In the rows, 128 means zero.
Each row of numbers stands for one object and depends on some of the facts below. Use the named rows to name the rest.

Some facts about the objects:
{stobis} β zotu
{stobis,toskigrok,ridris,fakil,tovul,tudrer} β ploski
{stobis,stafun} β gromak
{stobis,plava} β baflin
{stafun} β skipi
{stafun} β kledak
{stafun} β zuvan
{stafun,vetam,lorivem} β mimas
{stafun} β dusas
{nabre,saflu,klosel} β klogrel
{nabre} β banem
{nabre,fakil} β vibri
{nabre} β rabre
{nabre} β rabe
{toskigrok} β zibragri
{toskigrok,tudrer} β druskas
{toskigrok} β ritrulol
{toskigrok,savaman} β rekli
{ridris,saflu,treklim,lorivem} β skozo
{fakil,fuplol,lotam} β drimu
{dustum} β labra
{dustum} β kloklor
{dustum} β brifom
{dustum} β potra
{saflu,riklom} β kluson
{saflu,vetam} β skinul
{saflu} β duza
{saflu} β tofo
{fuplol} β gurin
{fuplol} β sasu
{buges} β todrem
{zeleskil} β brinaskom
{zeleskil,vevado,piri} β saske
{zeleskil,vagrok} β tadrom
{vagrok} β sosku
{vagrok,savaman,tovul} β zivur
{flotrol} β savon
{vevado,lotam} β patro
{vevado} β seza
{lotam,rufli} β klatil
{lotam,dibar} β skigrem
{lotam} β tebrus
{lotam} β busel
{dibar,savaman,tovul,trunin} β flava
{dibar} β pomem
{vetam,lorivem} β nestos
{vetam,belal} β bribupok
{belal,riklom} β skugori
{belal} β skudres
{belal,puvom} β baski
{plava} β remel
{treklim} β dripel
{treklim,puvom} β skedrasten
{treklim} β paplaplor
{treklim} β rebibim
{treklim} β trestistem
{savaman} β kolis
{skiral} β gikla
{tovul} β deflus
{tovul,rufli} β fatris
{tudrer} β palon
{kletre} β keskomon
{kletre} β roklur
{trunin} β klatril
{trunin} β zastar
{rufli} β papun
{gruvi} β seben
{gruvi} β gabom
{gruvi} β furon
{piri} β gatum
{riklom} β zemol
{lorivem} β bida
[furon,stobis,stafun,ridris,potra,dustum,zibragri,pomem,kledak,tofo,deflus,zeleskil,busel,nestos,banem,zastar,savon,patro,lotam,brinaskom,baflin,kolis,seza,skigrem,zemol,puvom,rabe,fatris,tovul,vuplitror,trestistem,ritrulol,skudres,gabom,dusas,flava] σ d
[zuvan,toskigrok,rebibim,fakil,keskomon,gurin,kluson,fuplol,remel,sosku,klatil,skipi,tebrus,rekli,klosel,vibri,skedrasten,bribupok,dibar,druskas,skinul,tumol,savaman,skiral,ploski,baski,gromak,bida,kloklor,rufli,piri,lorivem] σ b
[nabre,rabre,drimu,skugori,matrum,gikla,mimas,flotrol,vevado,vetam,roklur,brifom,belal,plava,palon,zivur,todrem,tudrer,kletre,gruvi,riklom] σ a
[saske,labra,saflu,paplaplor,buges,duza,vagrok,tadrom,zotu,papun,dripel,treklim,seben,tatraskam,skozo,klatril,klogrel,sasu,trunin,gatum] σ c

Some rows with their names:
145	125	133	115	52	122	137	211	102	97	123	157	78	147	94	115	151	130	149	110	164	128	123	120	170	144: sasu
128	103	97	115	47	133	100	165	131	103	93	156	67	146	94	126	174	173	136	153	145	146	132	110	130	120: potra
148	119	130	115	56	121	134	206	100	94	128	158	78	146	100	114	150	131	144	107	163	130	122	121	171	139: papun
117	133	67	145	88	148	153	183	111	125	123	186	82	130	100	125	143	154	131	157	164	157	126	132	136	140: vibri
178	132	107	92	94	104	142	186	88	113	82	157	72	153	108	127	167	163	117	137	152	153	112	130	127	112: todrem
134	130	146	133	75	126	118	217	92	82	138	138	76	156	120	127	157	129	168	114	161	147	128	128	159	120: skozo
125	111	101	119	51	129	100	167	136	105	94	157	66	142	96	125	173	175	135	161	149	138	134	107	130	115: banem
167	129	110	97	91	119	148	169	86	125	87	137	66	149	122	126	188	158	107	128	144	135	114	136	139	101: zivur
123	123	59	135	90	156	148	169	109	118	126	182	83	138	97	116	142	157	130	137	163	173	126	140	134	131: skipi
171	149	110	90	83	117	153	207	77	122	63	169	68	150	95	129	164	154	131	154	144	135	116	128	125	139: drimu
177	154	114	84	98	135	130	170	85	115	80	151	68	170	105	118	178	151	124	127	150	173	130	136	135	107: mimas
124	105	88	106	51	133	100	172	131	104	95	160	68	138	95	125	177	168	143	145	138	144	134	104	132	120: seza
120	120	62	134	90	155	150	174	111	119	127	181	83	135	103	119	134	159	130	140	161	167	120	138	131	129: kloklor
123	101	102	118	50	133	100	173	129	97	97	154	66	147	101	128	169	172	146	153	140	148	129	112	124	115: trestistem
123	109	98	115	41	131	102	169	136	116	97	152	59	152	91	124	171	173	130	154	141	147	126	107	134	122: zemol
135	106	59	140	97	147	145	171	107	112	125	178	87	134	95	116	134	165	123	139	173	182	124	134	132	135: remel
144	116	133	119	61	116	129	209	100	88	134	149	78	148	106	123	149	135	151	106	162	139	118	123	166	131: paplaplor
128	121	102	110	51	155	90	157	129	106	97	155	63	158	94	116	178	162	144	146	142	157	144	114	131	116: nestos
144	115	132	122	61	117	131	210	101	88	133	151	78	149	106	121	150	135	150	107	161	139	117	123	166	131: dripel

Which object is each row?
No name comes twice in this set of rows, the named rows included.
118	105	73	141	88	144	147	194	106	113	140	173	76	143	113	127	120	160	141	145	154	181	105	140	116	124 => skedrasten
130	107	98	113	46	138	102	173	129	102	88	159	66	144	91	125	170	167	143	157	138	139	133	109	126	127 => busel
140	105	100	113	53	148	103	190	117	113	86	163	59	140	82	108	165	152	153	167	134	125	136	98	112	148 => lotam
181	149	119	116	111	96	135	199	96	128	92	156	63	147	117	124	177	153	114	165	163	129	117	117	126	114 => nabre
175	142	112	99	90	106	139	200	95	140	96	143	50	169	109	117	175	158	107	144	150	159	105	121	124	118 => riklom
112	119	61	144	84	159	157	168	108	127	128	170	77	134	109	122	150	158	125	140	157	161	121	142	138	127 => rekli
172	142	109	99	94	103	142	187	91	116	81	159	71	149	114	134	171	165	114	146	155	142	115	130	133	106 => rabre
146	84	83	122	59	126	94	168	127	94	86	146	77	144	81	120	180	185	126	151	161	169	139	106	129	131 => baflin
139	119	118	108	68	111	131	210	102	98	136	151	80	143	104	116	161	133	150	98	162	135	122	113	174	133 => gatum
117	122	62	135	90	157	150	167	113	125	130	177	82	131	108	118	145	155	127	134	158	162	121	137	139	122 => sosku
115	129	63	157	97	156	159	207	92	136	115	157	73	131	95	115	159	150	141	165	161	158	131	129	128	164 => fakil
115	113	67	136	74	144	155	194	113	131	139	176	70	152	100	122	124	158	125	142	157	182	101	138	121	134 => baski
146	113	124	122	71	125	132	199	101	117	143	134	67	141	115	104	177	126	135	95	159	120	123	109	172	132 => vagrok
162	141	110	88	76	103	146	192	97	135	90	149	57	170	104	128	166	165	105	136	150	160	101	128	133	116 => skugori

The same objects again, as new rows of numbers:
Some rows with their names:
139	136	133	136	126	129	120	136	129	164	125	118	141	137	166	113	119	135	125	113	115	110	123	111	130	181	121	121	96	149	123: saske
137	134	135	150	131	129	91	136	128	144	134	117	142	126	160	124	126	122	139	110	114	129	130	114	133	157	109	115	97	154	113: seben
118	133	121	109	123	130	120	128	121	126	129	131	124	119	122	134	134	119	134	116	137	106	112	131	123	117	128	125	129	212	113: savon
131	111	115	124	137	133	160	140	134	111	136	139	137	129	109	120	134	128	123	136	127	159	136	140	127	128	129	141	135	22	143: toskigrok
121	131	114	102	118	127	131	128	113	135	130	129	118	118	109	126	129	113	133	130	135	104	116	143	128	129	141	130	126	164	119: ritrulol
125	130	132	133	139	141	142	130	142	90	120	114	137	120	93	129	123	155	113	133	118	130	147	119	114	118	123	135	139	77	132: kluson
116	143	124	117	125	135	135	119	116	126	125	119	113	119	109	132	129	128	128	125	135	102	113	130	104	117	117	128	133	179	115: trestistem
136	148	139	159	131	134	111	126	123	147	129	102	133	130	145	122	120	133	128	120	112	123	137	114	114	161	98	120	98	109	117: paplaplor
140	130	125	147	129	126	142	135	123	172	137	122	135	143	170	113	131	120	130	117	121	138	120	124	123	180	100	124	97	99	131: vagrok
136	118	138	141	122	108	120	114	124	144	132	146	112	146	157	132	127	113	133	148	135	162	135	138	153	110	138	125	141	91	144: tudrer
129	119	127	121	137	139	136	142	135	96	129	142	140	114	93	121	127	134	119	137	119	145	140	130	134	123	151	134	126	71	130: remel
118	121	117	120	127	129	124	130	124	126	140	136	124	124	132	140	146	109	144	109	145	130	106	134	122	104	109	127	132	204	115: dustum
133	122	152	141	128	109	98	117	133	132	121	154	119	139	159	133	124	126	129	136	132	149	129	120	155	103	149	118	135	170	133: todrem
126	116	130	124	140	139	133	143	144	94	126	146	145	118	110	127	130	142	118	124	121	143	135	119	130	119	142	131	127	114	131: keskomon
121	133	119	102	119	129	116	127	110	129	131	133	117	112	102	127	129	109	135	130	133	107	117	141	126	120	146	128	124	167	111: baflin
127	113	127	129	142	137	147	142	144	99	130	144	144	123	114	125	136	138	120	122	126	153	132	123	126	118	128	134	133	95	135: skiral
131	116	121	111	130	133	146	141	144	108	121	131	146	127	109	122	123	145	116	130	122	121	139	126	136	139	153	138	136	89	139: klatil
135	121	139	155	124	105	110	107	135	132	131	118	115	150	165	147	129	123	142	141	139	152	141	133	149	97	115	125	158	100	147: nabre
126	116	128	128	140	138	143	142	144	99	127	143	142	123	108	125	131	143	120	126	123	145	134	123	127	123	134	133	131	94	133: tumol

Which object is each row?
No name comes twice in this set of rows, the named rows included.
132	119	153	142	129	106	84	119	134	126	124	157	123	135	160	139	127	123	135	132	133	150	129	119	162	96	152	113	133	188	128 => brifom
134	116	140	140	126	106	141	118	137	156	123	155	117	159	180	130	130	134	127	134	140	152	119	124	147	122	131	125	145	140	151 => vevado
124	129	134	133	141	143	148	134	136	95	123	133	135	117	88	123	124	145	112	137	117	141	143	124	114	119	130	134	131	64	130 => bida
120	135	113	117	121	131	144	120	114	134	135	115	113	126	113	133	134	114	136	129	139	118	118	144	110	119	109	133	137	132	124 => ridris
138	131	138	151	131	129	80	138	129	140	136	117	145	124	158	126	128	120	140	108	115	131	133	114	138	150	115	113	92	161	111 => labra
139	132	134	152	130	131	100	135	126	148	136	110	139	131	159	124	127	125	136	113	117	132	131	116	127	159	104	119	100	127	118 => tatraskam
132	120	120	119	128	134	121	134	143	91	123	109	143	121	99	133	122	143	124	135	119	121	153	131	133	124	144	137	145	69	137 => vibri
141	137	132	147	126	130	97	132	115	151	136	111	136	122	140	118	122	111	135	126	111	130	138	127	134	162	122	119	91	88	115 => zotu
137	123	145	138	121	107	103	114	124	140	123	147	115	138	148	127	119	121	129	148	129	144	137	133	159	111	162	121	135	119	137 => palon
123	132	113	94	115	126	133	129	115	142	124	132	121	121	114	122	125	117	129	128	133	91	112	138	131	139	155	130	126	186	119 => flava
136	123	146	127	121	108	117	119	126	150	116	160	117	143	157	120	117	128	121	147	130	135	129	127	160	129	171	122	130	141	139 => zivur
130	119	123	115	132	137	135	141	134	103	126	139	141	117	92	120	123	133	115	139	118	135	143	131	134	133	159	135	128	58	133 => druskas
116	145	126	116	124	136	129	119	114	124	126	116	114	115	102	132	127	125	129	127	132	102	119	132	106	115	123	127	129	173	113 => nestos

The same objects again, as new rows of numbers:
Some objects and their rows:
94	158	159	120	140	110	127	121	109	182	99	121	144	112	103	135	161	108	120	114	151	120	124	133	135	131	169	113	138	102	126	115	117	154	141	102	149	149	108	162	136	162	95	127	106	111	137	89	79	92: skigrem
134	173	197	125	132	123	133	135	101	195	70	127	147	125	135	123	181	90	130	154	151	119	124	144	95	127	164	126	122	133	141	113	117	158	133	102	159	127	97	163	115	150	99	115	115	124	146	92	97	112: sasu
127	152	158	114	139	107	115	137	109	188	105	112	144	110	105	131	173	118	109	119	144	116	124	130	138	129	168	99	136	109	131	128	119	161	138	104	140	143	103	181	136	153	84	127	95	120	151	84	97	113: rabe
99	157	161	118	141	109	120	121	103	183	102	118	141	110	103	132	161	107	117	118	148	118	124	132	132	124	165	110	131	101	122	116	121	154	134	104	151	149	105	167	129	156	93	121	107	107	140	84	85	96: busel
116	151	139	124	141	100	116	130	95	182	103	119	146	94	86	131	149	121	129	119	128	105	114	134	115	123	147	109	129	112	126	112	121	141	120	102	164	156	103	164	121	155	96	108	106	88	135	89	85	115: lotam
97	158	152	121	128	115	126	127	116	178	99	123	144	113	110	139	156	119	118	107	146	119	122	140	128	135	161	113	145	119	133	117	120	159	142	99	147	149	115	153	142	161	100	126	101	109	135	94	83	101: deflus
135	162	177	127	128	140	132	144	115	194	74	112	154	132	137	132	168	98	118	145	161	119	114	151	106	129	158	128	131	161	165	100	119	173	125	99	143	107	110	155	125	143	91	118	112	132	143	99	120	107: paplaplor
144	156	149	131	116	147	116	156	102	159	86	108	125	103	122	119	152	117	104	127	144	93	123	184	120	124	155	113	132	136	135	121	152	130	99	94	130	137	119	136	121	124	98	106	120	110	160	100	134	134: lorivem
144	160	185	126	128	133	132	149	109	196	75	112	151	132	138	128	179	98	119	149	154	120	115	151	103	130	162	120	131	152	158	105	121	172	126	99	144	112	108	167	121	145	86	118	110	134	151	99	117	115: duza
131	169	146	132	110	135	118	148	107	152	76	135	125	95	125	114	157	127	120	122	139	89	120	189	107	129	152	118	130	135	136	134	145	126	118	94	146	152	117	127	128	136	113	119	108	104	145	95	100	136: toskigrok
126	171	175	118	135	145	124	136	103	196	69	126	148	122	138	134	165	94	129	151	158	108	122	143	96	128	150	131	126	154	142	113	112	170	126	109	158	122	105	155	112	144	103	107	115	122	141	92	112	116: tatraskam
123	144	139	123	125	114	118	145	112	176	103	112	150	111	98	136	155	131	115	109	132	108	113	144	125	130	146	107	146	130	134	114	122	157	124	99	147	149	117	164	143	158	91	115	102	104	143	103	103	121: ridris
96	147	137	124	141	113	118	124	96	181	101	112	141	99	92	138	134	110	127	116	139	107	115	135	123	125	148	117	131	116	127	102	119	148	108	105	158	147	111	154	120	154	100	105	114	83	131	92	95	98: zeleskil
138	171	178	126	124	127	124	138	106	160	83	128	121	105	134	111	183	106	105	131	154	103	132	179	124	126	178	106	121	109	132	133	149	131	134	95	129	142	104	146	123	126	98	130	109	134	162	79	103	120: vibri
112	178	179	125	125	134	136	132	112	188	67	137	151	126	140	132	168	97	134	146	159	118	121	155	90	132	156	132	133	152	156	106	116	165	139	100	157	123	108	146	126	157	109	122	111	121	133	94	88	107: klatril
93	153	158	119	147	113	121	117	96	185	104	113	139	111	100	134	149	98	121	115	153	117	128	131	137	126	166	117	130	101	123	106	121	152	122	104	150	145	106	161	125	155	96	113	117	99	141	83	93	83: seza
105	162	140	91	144	132	98	114	97	176	97	118	146	105	114	145	163	123	111	118	169	102	142	132	145	142	155	108	140	129	116	131	111	166	131	128	156	129	104	171	131	151	99	124	105	119	136	82	111	101: gabom
117	143	147	118	140	125	115	137	115	187	110	99	147	114	107	139	158	118	103	111	152	115	123	135	146	128	162	103	137	127	140	112	121	169	128	103	134	130	109	173	137	147	81	123	101	123	150	90	116	102: zemol
101	158	145	105	143	131	108	124	109	189	101	116	140	108	110	143	154	117	111	114	159	109	134	128	142	132	157	111	137	126	122	127	114	168	133	114	149	139	108	165	131	152	94	116	107	117	139	85	108	104: savon

Name these rows:
No name comes twice in this set of rows, the named rows included.
148	164	197	125	130	127	132	144	108	198	77	119	151	131	139	125	185	95	118	155	157	119	120	146	107	129	165	119	128	141	156	109	120	169	133	102	143	112	102	173	122	143	86	123	105	140	154	93	110	114 => klogrel
137	164	191	130	122	136	143	149	113	191	72	114	151	139	143	127	176	96	113	145	162	128	119	152	111	132	164	125	138	152	158	102	122	174	132	99	137	109	112	162	133	149	88	122	114	136	150	100	116	106 => skozo
113	168	154	129	132	138	117	129	86	164	83	122	118	91	117	118	143	98	121	134	154	95	127	181	115	119	162	121	114	115	129	114	150	116	101	99	144	140	110	125	108	121	109	105	130	96	142	81	112	107 => piri
120	176	188	125	128	127	137	130	105	192	65	132	148	126	136	127	172	90	134	150	154	119	118	150	95	127	159	133	125	137	148	106	119	158	135	102	159	127	102	153	121	153	104	120	113	118	136	92	90	107 => papun
122	137	129	124	135	126	111	143	113	185	106	97	153	103	97	140	143	129	111	112	145	106	113	143	135	127	149	107	140	139	147	104	123	163	113	104	139	131	114	165	137	147	86	112	100	107	141	96	121	111 => puvom
86	164	155	118	130	118	128	121	121	177	96	123	142	116	110	137	157	115	116	106	158	121	123	141	134	136	165	115	147	115	133	113	118	165	149	99	142	148	115	156	147	165	99	135	100	114	134	90	78	91 => flava
118	176	162	111	132	155	109	128	100	167	80	129	116	98	137	122	161	105	111	129	170	92	141	175	128	130	167	116	124	129	125	136	141	141	122	110	135	132	108	137	117	122	108	120	116	128	151	76	122	115 => keskomon
117	171	145	132	114	136	122	135	106	154	76	136	124	92	120	114	148	122	125	123	144	88	120	193	102	130	154	120	129	133	142	121	148	121	120	94	146	148	117	119	128	134	118	117	110	101	139	92	95	128 => savaman
123	151	138	119	119	114	115	147	105	175	99	117	142	115	103	137	150	130	114	109	125	104	116	137	124	133	142	113	148	128	113	123	116	155	120	98	159	160	120	165	135	161	99	104	111	91	141	112	104	129 => stobis
109	160	160	111	120	125	123	135	113	178	99	117	139	128	118	138	161	114	105	104	146	119	127	130	144	138	156	114	150	112	110	125	115	169	134	103	145	152	119	165	140	161	96	116	113	113	146	105	103	111 => baflin
105	175	185	127	131	135	139	125	101	195	67	125	145	130	138	130	159	81	133	147	166	123	123	147	100	129	162	139	126	136	148	95	117	161	125	100	155	121	109	145	119	153	106	115	127	114	130	93	96	89 => tadrom

Now the same objects, written a new way:
Some rows with their names:
135	160	127	148	139	151	159	107	133	112	131	150	116	146	112	112	174	130	114	96	139	144	130	123	140	113	111	79	99	143	126	132	142	109	134	139	120	119	110	133	134	119	129	124	150	119	131	103	126: skugori
131	89	133	136	145	126	114	125	114	104	159	143	130	128	132	120	120	120	104	141	137	100	141	137	139	114	133	128	125	154	126	121	131	140	156	131	150	128	134	134	133	122	131	143	111	114	131	129	143: tebrus
125	123	111	142	108	103	106	110	105	131	140	169	120	168	97	88	125	141	116	107	114	114	147	116	105	122	151	173	102	139	143	161	160	138	129	159	166	138	153	121	103	100	179	105	116	153	104	124	143: skozo
129	95	127	139	139	126	111	121	115	106	154	152	130	134	135	123	121	122	103	140	133	98	153	142	139	113	133	130	123	148	137	122	131	133	153	124	144	129	135	129	138	123	136	140	113	114	133	126	148: tumol
139	130	134	112	117	106	155	156	125	129	147	110	138	144	132	106	116	164	129	120	137	125	122	120	116	135	138	140	125	161	135	112	105	109	137	150	158	123	141	164	107	126	104	129	127	131	112	105	115: skigrem
143	136	123	111	109	112	151	155	124	133	137	118	139	159	136	114	118	165	129	112	132	130	134	121	116	134	133	150	114	155	145	111	111	101	136	140	145	131	138	152	123	126	110	125	125	132	126	104	127: savon
158	147	109	163	133	157	104	176	142	146	125	127	101	121	128	91	207	101	122	112	174	125	99	111	118	111	148	122	103	140	80	138	144	114	155	165	152	86	111	100	124	139	133	124	136	133	134	114	110: vevado
130	84	135	137	147	124	117	124	114	106	162	139	131	126	132	120	121	118	105	145	139	100	137	135	138	114	134	123	129	154	118	118	137	140	153	134	154	124	136	137	131	123	128	144	112	116	133	128	141: klatil
137	115	129	141	140	114	66	140	122	108	164	172	144	129	156	129	160	100	127	116	139	107	154	115	152	116	127	114	158	94	170	149	134	120	145	113	139	132	130	127	132	133	132	146	100	131	130	157	136: toskigrok
130	96	125	140	139	128	114	123	113	105	152	143	128	137	137	123	120	126	102	139	132	102	155	140	140	113	135	131	122	148	139	120	130	128	153	122	147	132	138	131	139	125	134	141	112	118	136	126	145: kloklor
143	132	133	109	110	107	156	151	122	133	134	126	139	155	128	120	132	176	130	104	130	135	126	119	120	138	125	133	112	153	147	114	114	102	132	128	131	123	139	155	116	124	112	133	128	128	119	104	131: skudres
136	126	102	167	108	108	107	113	96	150	151	115	110	164	124	97	160	138	143	110	131	147	127	117	112	140	152	190	110	127	126	187	183	142	120	155	186	142	176	111	112	102	163	114	112	168	113	130	152: treklim
138	167	118	143	131	160	142	113	140	109	135	150	111	149	120	94	147	127	108	107	142	133	124	127	128	104	126	97	102	146	131	132	127	110	142	162	145	127	107	129	136	122	130	114	137	123	129	106	118: rabre
145	129	132	109	114	106	148	157	126	131	145	119	142	148	130	111	122	168	129	113	134	124	122	115	114	134	133	141	119	159	139	111	108	108	138	147	149	123	134	155	112	124	113	126	121	128	114	107	125: busel
143	132	129	107	110	111	158	155	123	136	133	129	141	155	129	118	128	181	125	108	130	132	129	119	116	134	125	133	113	150	150	111	111	103	132	129	130	126	136	153	117	125	115	126	125	128	118	105	126: zemol
160	119	107	128	96	108	110	226	128	174	113	121	122	129	145	111	187	167	125	117	162	120	121	112	104	135	156	152	112	130	126	123	118	89	150	128	139	94	143	117	114	146	124	130	123	144	122	112	115: zeleskil
129	96	125	135	137	130	123	123	111	113	149	155	124	129	133	130	128	141	96	138	133	106	145	145	143	109	124	111	121	142	146	124	137	132	146	116	134	139	132	127	136	120	147	139	115	115	129	131	146: kluson
125	138	131	121	114	96	160	152	128	121	142	110	128	144	136	104	111	164	130	127	144	121	149	134	112	140	152	121	141	137	158	122	89	89	133	134	162	124	158	171	108	133	96	138	136	135	106	100	104: flava
111	101	123	144	112	105	124	118	112	129	133	155	138	182	100	85	134	124	125	114	110	109	153	101	100	119	141	142	107	136	118	126	151	121	130	138	146	149	137	129	127	115	142	116	112	145	136	114	126: zotu

Name these rows:
No name comes twice in this set of rows, the named rows included.
146	180	98	155	124	174	143	153	137	108	155	176	93	110	81	117	156	86	139	117	130	150	139	122	150	119	107	134	133	134	106	130	173	85	131	150	123	101	118	123	90	122	178	125	153	139	118	119	110 => vetam
133	100	118	134	134	133	116	129	112	107	152	168	123	123	120	127	110	127	99	143	129	100	153	145	143	110	129	132	126	146	140	118	141	129	151	124	137	131	134	128	126	122	156	137	115	119	125	128	144 => skinul
99	108	114	171	109	104	137	133	113	141	148	115	109	151	110	83	150	117	141	143	134	125	155	119	104	133	152	123	156	106	113	148	154	107	119	129	175	150	171	143	108	122	138	129	124	163	121	120	94 => trunin
110	102	121	143	107	108	132	119	109	139	129	157	128	169	96	88	135	149	113	118	111	108	142	112	102	117	137	130	105	137	124	131	153	130	129	142	149	150	142	127	118	112	160	111	115	145	122	114	127 => duza
146	104	136	134	147	126	73	141	117	122	183	147	150	115	156	122	154	96	128	124	143	100	111	101	150	110	112	103	166	112	135	136	145	143	145	136	154	131	113	134	126	127	139	141	86	131	126	170	128 => fakil
138	171	113	144	130	162	137	125	143	95	143	180	109	134	89	101	131	95	120	108	125	129	148	128	137	113	126	136	107	155	118	121	144	98	144	161	135	105	110	133	109	121	153	118	150	126	120	105	120 => mimas
144	84	133	142	150	135	108	146	113	127	187	114	136	103	141	124	150	100	126	145	148	108	97	115	148	114	112	111	160	140	90	123	160	149	148	137	157	127	127	136	120	125	135	146	98	127	131	151	126 => fuplol
144	177	97	164	125	176	125	140	143	113	152	117	111	166	136	90	160	68	156	117	136	154	150	113	140	117	121	152	127	129	111	123	150	84	139	155	149	136	108	117	151	141	112	122	126	145	170	113	112 => plava
117	104	109	161	109	121	122	141	109	155	143	122	121	165	111	91	159	117	142	127	124	130	137	100	108	130	132	147	132	121	100	135	173	117	124	134	157	151	149	123	121	120	153	119	109	159	138	122	117 => buges
105	101	125	148	113	101	136	113	112	131	132	143	128	171	97	85	134	133	121	122	116	112	147	113	101	123	147	129	112	137	119	133	148	123	127	140	159	147	146	137	119	113	146	118	117	141	123	109	122 => klatril
147	140	124	112	109	104	145	148	121	133	139	120	137	157	138	112	120	177	129	110	133	131	129	125	115	137	141	156	107	157	153	123	109	107	137	146	153	124	145	148	116	123	112	125	124	133	114	105	136 => trestistem
126	101	130	139	141	118	108	122	115	101	149	160	128	133	135	123	127	128	97	138	136	97	164	142	139	113	141	112	128	135	151	127	123	125	151	116	143	129	141	136	138	128	131	145	118	115	130	128	140 => rekli
139	101	109	156	133	140	109	148	114	126	165	121	118	124	148	126	145	106	130	151	144	119	145	137	148	120	127	141	146	129	120	126	153	120	145	119	153	137	142	118	139	131	136	146	108	133	146	140	137 => skiral

